Below is a small trained network, with its code and all its weights. Each question gives an input and a target symbol and asks what happens when units are switched off, that is, made to give their printed mean instead of their output.

import numpy as np


def w(rows, s, z=0):
    codes = np.array(rows[::2]) - 128.0
    scale = np.full(codes.shape[1], s)
    scale[-1] = z or s
    return codes * scale


def f(y):
    return np.maximum(y, 0)


def softmax(a):
    e = np.exp(a - a.max(-1, keepdims=True))
    return e / e.sum(-1, keepdims=True)


def log_softmax(a):
    a = a - a.max(-1, keepdims=True)
    return a - np.log(np.exp(a).sum(-1, keepdims=True))


def net(x, mask):
    ids = ['Γαβδεξστφψω'.index(c) for c in x.split()]
    T = len(ids)
    res = E[ids] + P[:T]
    u = 0
    for l in range(2):
        q, k, v = (res @ M[l].T for M in (Q, K, V))
        z = softmax(np.where(np.tri(T) > 0, q @ k.T / 2**0.5, -1e9)) @ v
        res = res + np.where(mask[u], z, O[l][:, -1]) @ O[l][:, :-1]
        u += 1
        y = f(res @ A[l][:, :-1].T + A[l][:, -1])
        res = res + np.where(mask[u : u + 8], y, B[l][:, -1]) @ B[l][:, :-1]
        u += 8
    return log_softmax(res[-1] @ U[:, :-1].T + U[:, -1])


Q, K, V, O, A, B = {}, {}, {}, {}, {}, {}
E = w([
[133,143,107,178,191,145,195],'Γ',
[132,161,70,89,95,154,118],'α',
[135,120,134,212,210,118,215],'β',
[161,94,137,166,175,68,200],'δ',
[132,148,110,150,135,149,148],'ε',
[138,46,197,95,118,98,2],'ξ',
[149,142,68,107,109,139,134],'σ',
[163,81,170,203,150,61,115],'τ',
[164,122,115,95,107,97,102],'φ',
[131,148,60,92,176,175,185],'ψ',
[159,126,96,84,83,94,84],'ω',
],0.008)
P = w([
[159,197,190,70,13,112,170],'0',
[49,53,77,207,211,2,86],'1',
[229,76,167,138,139,210,178],'2',
[53,94,65,143,237,64,42],'3',
[227,66,165,144,131,228,181],'4',
[61,126,50,116,229,95,22],'5',
[230,63,187,155,150,219,185],'6',
[56,130,54,78,221,117,19],'7',
[227,81,189,171,147,204,212],'8',
],0.0059)
Q[0] = w([
[226,11,219,157,131,144,102],'L0H1',
[35,171,121,134,154,3,108],'L0H1',
],0.0073)
K[0] = w([
[87,174,233,51,40,143,67],'L0H1',
[172,165,2,102,169,236,190],'L0H1',
],0.0063)
V[0] = w([
[87,157,65,82,99,199,28],'L0H1',
[113,211,61,89,122,235,253],'L0H1',
],0.006)
O[0] = w([
[132,23,36,8,62,180,1,131],'L0H1',
[57,249,43,30,54,217,217,2],'L0H1',
],0.0056,0.0032)
A[0] = w([
[86,249,157,152,74,177,237,100],'L0N1',
[138,61,143,58,152,190,116,115],'L0N2',
[231,183,182,175,130,138,227,183],'L0N3',
[228,116,193,138,92,144,85,255],'L0N4',
[149,44,157,228,245,206,146,121],'L0N5',
[54,214,86,27,49,228,239,114],'L0N6',
[2,89,78,102,186,102,21,77],'L0N7',
[194,146,244,100,5,103,105,153],'L0N8',
],0.006,0.0039)
B[0] = w([
[32,197,211,97,127,179,209,142],'L0N1',
[196,164,180,143,121,183,110,161],'L0N2',
[159,163,237,134,255,155,187,184],'L0N3',
[191,120,150,68,187,153,155,253],'L0N4',
[175,113,40,36,65,109,83,236],'L0N5',
[99,246,161,59,76,181,125,156],'L0N6',
[85,218,193,29,236,137,56,188],'L0N7',
[252,102,93,129,149,87,185,178],'L0N8',
],0.0063,0.007)
Q[1] = w([
[255,27,247,96,98,167,96],'L1H1',
[15,166,129,172,162,58,24],'L1H1',
],0.0063)
K[1] = w([
[196,105,255,54,21,85,175],'L1H1',
[185,49,63,144,194,213,88],'L1H1',
],0.0068)
V[1] = w([
[179,48,29,114,131,41,57],'L1H1',
[119,168,29,27,2,207,100],'L1H1',
],0.008)
O[1] = w([
[193,133,6,149,10,188,152,2],'L1H1',
[87,3,101,15,142,201,203,200],'L1H1',
],0.0063,0.0071)
A[1] = w([
[136,12,97,83,113,238,247,31],'L1N1',
[146,101,135,73,143,74,210,239],'L1N2',
[179,95,157,165,224,108,78,208],'L1N3',
[23,120,80,136,148,64,97,211],'L1N4',
[29,112,185,155,189,80,69,41],'L1N5',
[22,100,169,94,118,69,59,48],'L1N6',
[3,98,104,45,183,114,89,253],'L1N7',
[36,80,171,35,175,130,227,136],'L1N8',
],0.0062,0.0051)
B[1] = w([
[56,148,34,43,29,65,211,191],'L1N1',
[140,172,116,139,143,202,102,197],'L1N2',
[62,174,124,80,93,122,148,214],'L1N3',
[254,150,26,192,82,149,225,150],'L1N4',
[146,66,178,174,43,146,222,175],'L1N5',
[244,67,64,194,58,149,222,162],'L1N6',
[157,122,54,227,174,55,89,223],'L1N7',
[79,86,109,129,153,148,57,249],'L1N8',
],0.0072,0.021)
U = w([
[146,88,153,178,148,167,124,43],'Γ',
[67,130,110,90,64,70,137,45],'α',
[122,108,139,147,72,107,186,65],'β',
[86,148,169,87,108,78,145,127],'δ',
[89,113,175,143,206,198,1,226],'ε',
[198,127,26,210,67,98,171,176],'ξ',
[79,133,154,81,156,125,101,127],'σ',
[104,185,106,132,212,44,57,122],'τ',
[140,158,187,33,205,209,105,253],'φ',
[122,69,93,176,89,147,154,5],'ψ',
[129,127,120,83,36,155,226,123],'ω',
],0.0067,0.0045)

Each question gives the input, a string of symbols that net reads in full, and the target symbol t.
The units are the heads (2 rows each of Q, K, V and O) and the neurons (one row each of A and B). Each row of codes is followed by its name. A weight is (code - 128) times the scale printed after its matrix; where a second scale follows, it is the last column's (O, A, B and U).
mask holds one flag per unit, layer by layer, with each layer's heads first. A switched-off unit (its flag False) gives its mean, the last column of its rows in O or B, instead of its output. The means were averaged over made-up inputs and are rounded, as every weight is.
A unit's drop is (log p(t) with every unit on - log p(t) with that unit switched off) / (log p(t) with every unit on - log p(t) with every unit switched off).
The circuit of an input: a set's keep is (log p(t) with only the set's units on - log p(t) with every unit switched off) / (log p(t) with every unit on - log p(t) with every unit switched off). Starting from the 12 units with the biggest drops (on a tie, the unit counted first), units are removed one at a time, each time the one whose removal leaves the highest keep (on an exact tie, the one counted first), for as long as the keep stays at least 0.8.
circuit, biggest first: the units of the circuit, biggest drop first
unit that matters most: the unit with the biggest drop
top k neurons: the k neurons with the biggest drops, biggest first
k most important neurons of layer l: the k neurons of layer l with the biggest drops, biggest first
input ω α φ, target ω: 2 most important neurons of layer 1	[L1N1; L1N7]
input φ τ ξ ξ ξ ω ψ, target φ: circuit, biggest first	[L1N7; L0N3; L1N5]
input ψ φ φ ε ω δ α, target ψ: top 2 neurons	[L0N6; L1N6]
input ψ ψ ξ τ Γ, target ψ: top 2 neurons	[L0N6; L1N5]
input ξ ξ ξ τ Γ τ ξ ω, target ξ: top 2 neurons	[L1N8; L0N3]
input ω ψ β, target ω: circuit, biggest first	[L1H1; L1N7]
input φ α σ ψ Γ, target φ: unit that matters most	L0N5
input β ξ β ξ ξ ξ ξ φ φ, target β: top 4 neurons	[L1N5; L0N1; L1N6; L0N3]
input φ σ α, target φ: top 2 neurons	[L0N5; L1N7]
input α ξ ψ ω σ α Γ, target α: top 2 neurons	[L1N1; L0N6]
input ψ ψ α ω Γ ψ α ξ δ, target ψ: top 3 neurons	[L0N6; L1N6; L1N5]
input β ω τ, target β: top 3 neurons	[L1N5; L0N1; L1N6]
input ω ψ ψ φ ξ, target ω: circuit, biggest first	[L1H1; L0H1; L1N1; L1N7]
input ξ ξ τ ξ β Γ, target ξ: 2 most important neurons of layer 0	[L0N5; L0N4]
input ω ξ ξ ξ ψ ξ σ, target ω: circuit, biggest first	[L1H1; L1N7]
input ψ σ ξ τ, target ξ: circuit, biggest first	[L1N8; L0N3; L1N4]
input τ ξ φ α ω σ φ α α, target τ: circuit, biggest first	[L1H1; L0H1; L0N3]
input φ ψ ξ, target φ: top 3 neurons	[L0N5; L1N7; L1N1]
input ψ ξ Γ ω, target ξ: circuit, biggest first	[L1N8; L1N4; L0N3]
input α ψ ξ, target α: top 2 neurons	[L1N1; L0N6]
input ξ ε ξ δ, target ξ: circuit, biggest first	[L1H1]
input φ ξ ω α ω ψ ξ, target φ: 2 most important neurons of layer 0	[L0N5; L0N4]
input ε ψ ξ σ ξ, target ε: circuit, biggest first	[L1H1; L0H1; L1N8; L0N6]
input Γ τ φ ω τ ψ ω δ δ, target Γ: top neuron	[L1N5]
input ψ ξ φ, target ψ: top 4 neurons	[L0N6; L1N6; L1N5; L1N1]
input ε β ψ Γ δ, target ε: top 2 neurons	[L1N8; L0N3]
input φ ξ ε α ω ψ β, target φ: unit that matters most	L1N7
input ψ β ψ ε, target ξ: top 2 neurons	[L1N4; L0N4]
input α ψ ξ ψ φ α ψ, target α: top 4 neurons	[L1N1; L0N6; L1N8; L1N7]
